Below is a small trained network, with its code and all its weights. Each question gives an input and a class and asks what happens when units are switched off, that is, made to give their printed mean instead of their output.

import numpy as np


def w(rows, s, z=0):
    codes = np.array(rows[::2]) - 128.0
    scale = np.full(codes.shape[1], s)
    scale[-1] = z or s
    return codes * scale


def f(y):
    return y / 2 * (1 + np.tanh(0.7978845608 * (y + 0.044715 * y**3)))


def log_softmax(a):
    a = a - a.max(-1, keepdims=True)
    return a - np.log(np.exp(a).sum(-1, keepdims=True))


def net(x, mask):
    res = np.array(x, float).reshape(1, 8) / 4 @ E
    y = f(res @ A[0][:, :-1].T + A[0][:, -1])
    res = res + np.where(mask, y, B[0][:, -1]) @ B[0][:, :-1]
    return log_softmax(res[-1] @ U[:, :-1].T + U[:, -1])


A, B = {}, {}
E = w([
[64,146,171,57,161],'x0',
[121,149,138,134,156],'x1',
[157,115,148,153,53],'x2',
[125,171,184,88,113],'x3',
[26,115,15,197,147],'x4',
[77,131,127,82,34],'x5',
[174,2,75,52,124],'x6',
[160,182,61,83,111],'x7',
],0.0078)
A[0] = w([
[124,197,126,55,137,195],'neuron 1',
[131,235,198,128,182,137],'neuron 2',
[185,208,151,176,149,120],'neuron 3',
[66,109,163,79,181,87],'neuron 4',
[203,76,190,126,115,164],'neuron 5',
[58,98,181,63,84,180],'neuron 6',
[110,85,176,217,138,167],'neuron 7',
[135,135,184,153,202,199],'neuron 8',
[74,202,113,190,138,170],'neuron 9',
[117,63,102,116,159,166],'neuron 10',
[27,123,152,137,140,185],'neuron 11',
[126,176,151,65,107,221],'neuron 12',
[105,153,163,158,190,157],'neuron 13',
[125,134,58,170,98,215],'neuron 14',
[55,125,55,192,46,159],'neuron 15',
[193,85,126,157,12,168],'neuron 16',
[174,159,145,214,122,146],'neuron 17',
[100,76,175,58,153,252],'neuron 18',
[184,166,185,141,94,175],'neuron 19',
[74,90,110,191,175,161],'neuron 20',
[154,72,111,68,169,177],'neuron 21',
[147,211,84,219,124,148],'neuron 22',
[169,91,138,89,93,124],'neuron 23',
[191,92,169,100,71,201],'neuron 24',
[151,188,170,132,159,169],'neuron 25',
],0.012,0.0036)
B[0] = w([
[144,125,61,75,100,212],'neuron 1',
[141,136,142,32,103,246],'neuron 2',
[169,117,120,51,75,195],'neuron 3',
[135,138,153,72,147,188],'neuron 4',
[76,53,147,172,130,233],'neuron 5',
[11,150,107,93,159,229],'neuron 6',
[70,212,181,172,153,204],'neuron 7',
[153,93,214,75,152,208],'neuron 8',
[139,179,163,146,46,233],'neuron 9',
[204,158,112,113,158,193],'neuron 10',
[108,155,169,88,111,213],'neuron 11',
[115,77,61,45,117,218],'neuron 12',
[145,116,173,91,122,192],'neuron 13',
[128,172,78,197,85,219],'neuron 14',
[146,170,102,168,88,255],'neuron 15',
[63,89,108,180,154,243],'neuron 16',
[133,125,168,120,79,194],'neuron 17',
[87,89,105,135,255,234],'neuron 18',
[132,60,152,81,108,214],'neuron 19',
[161,156,180,215,122,223],'neuron 20',
[157,114,122,170,203,211],'neuron 21',
[152,154,169,154,58,224],'neuron 22',
[102,117,121,157,159,192],'neuron 23',
[97,66,87,149,117,240],'neuron 24',
[164,100,159,47,86,196],'neuron 25',
],0.0072,0.0084)
U = w([
[203,135,150,66,102,107],'0',
[153,123,108,149,82,251],'1',
[93,151,190,109,167,21],'2',
[150,175,178,166,90,66],'3',
[246,108,123,141,211,113],'4',
[99,48,158,161,108,127],'5',
[72,170,65,76,160,148],'6',
[125,167,38,152,148,138],'7',
],0.013,0.0022)

Each question gives the input, the list of numbers given to net, and the class t.
The units are the neurons (one row each of A and B). Each row of codes is followed by its name. A weight is (code - 128) times the scale printed after its matrix; where a second scale follows, it is the last column's (A, B and U).
mask holds one flag per neuron, in row order. A switched-off neuron (its flag False) gives its mean, the last column of its row in B, instead of its output. The means were averaged over made-up inputs and are rounded, as every weight is.
A unit's drop is (log p(t) with every unit on - log p(t) with that unit switched off) / (log p(t) with every unit on - log p(t) with every unit switched off).
The circuit of an input: a set's keep is (log p(t) with only the set's units on - log p(t) with every unit switched off) / (log p(t) with every unit on - log p(t) with every unit switched off). Starting from the 12 units with the biggest drops (on a tie, the unit counted first), units are removed one at a time, each time the one whose removal leaves the highest keep (on an exact tie, the one counted first), for as long as the keep stays at least 0.8.
units of the circuit, in order: the units of the circuit, biggest drop first
unit that matters most: the unit with the biggest drop
k most important neurons: the k neurons with the biggest drops, biggest first
drop when u is switched off: that unit's drop, to one decimal
input [-4,0,2,6,-7,-8,4,6], class 5: 2 most important neurons => neuron 5; neuron 24
input [5,-4,-8,0,-5,-1,7,6], class 4: units of the circuit, in order => neuron 21
input [-1,-2,-1,-5,-7,-3,-3,-1], class 0: units of the circuit, in order => neuron 3; neuron 25
input [-6,0,-5,4,-8,-1,4,4], class 5: 2 most important neurons => neuron 5; neuron 24
input [-3,-6,-8,6,1,5,6,-1], class 6: units of the circuit, in order => neuron 6; neuron 20
input [-4,2,5,6,5,-8,5,1], class 4: units of the circuit, in order => neuron 6; neuron 9
input [-1,4,2,-4,-1,-8,-3,-8], class 3: units of the circuit, in order => neuron 7; neuron 20; neuron 18
input [-3,5,2,1,3,-1,6,-5], class 7: units of the circuit, in order => neuron 8; neuron 19; neuron 25
input [7,5,1,-6,1,6,-1,-3], class 6: units of the circuit, in order => neuron 6; neuron 5
input [3,1,-3,-3,-4,2,8,2], class 4: 2 most important neurons => neuron 21; neuron 10
input [7,2,0,-3,3,0,3,-4], class 2: drop when neuron 12 is switched off => 0.2
input [4,3,2,3,-2,-7,2,-2], class 4: drop when neuron 6 is switched off => 0.3
input [-5,7,-8,-6,-4,2,8,-2], class 4: drop when neuron 9 is switched off => 0.0
input [1,3,-8,2,8,-3,4,-8], class 2: unit that matters most => neuron 11
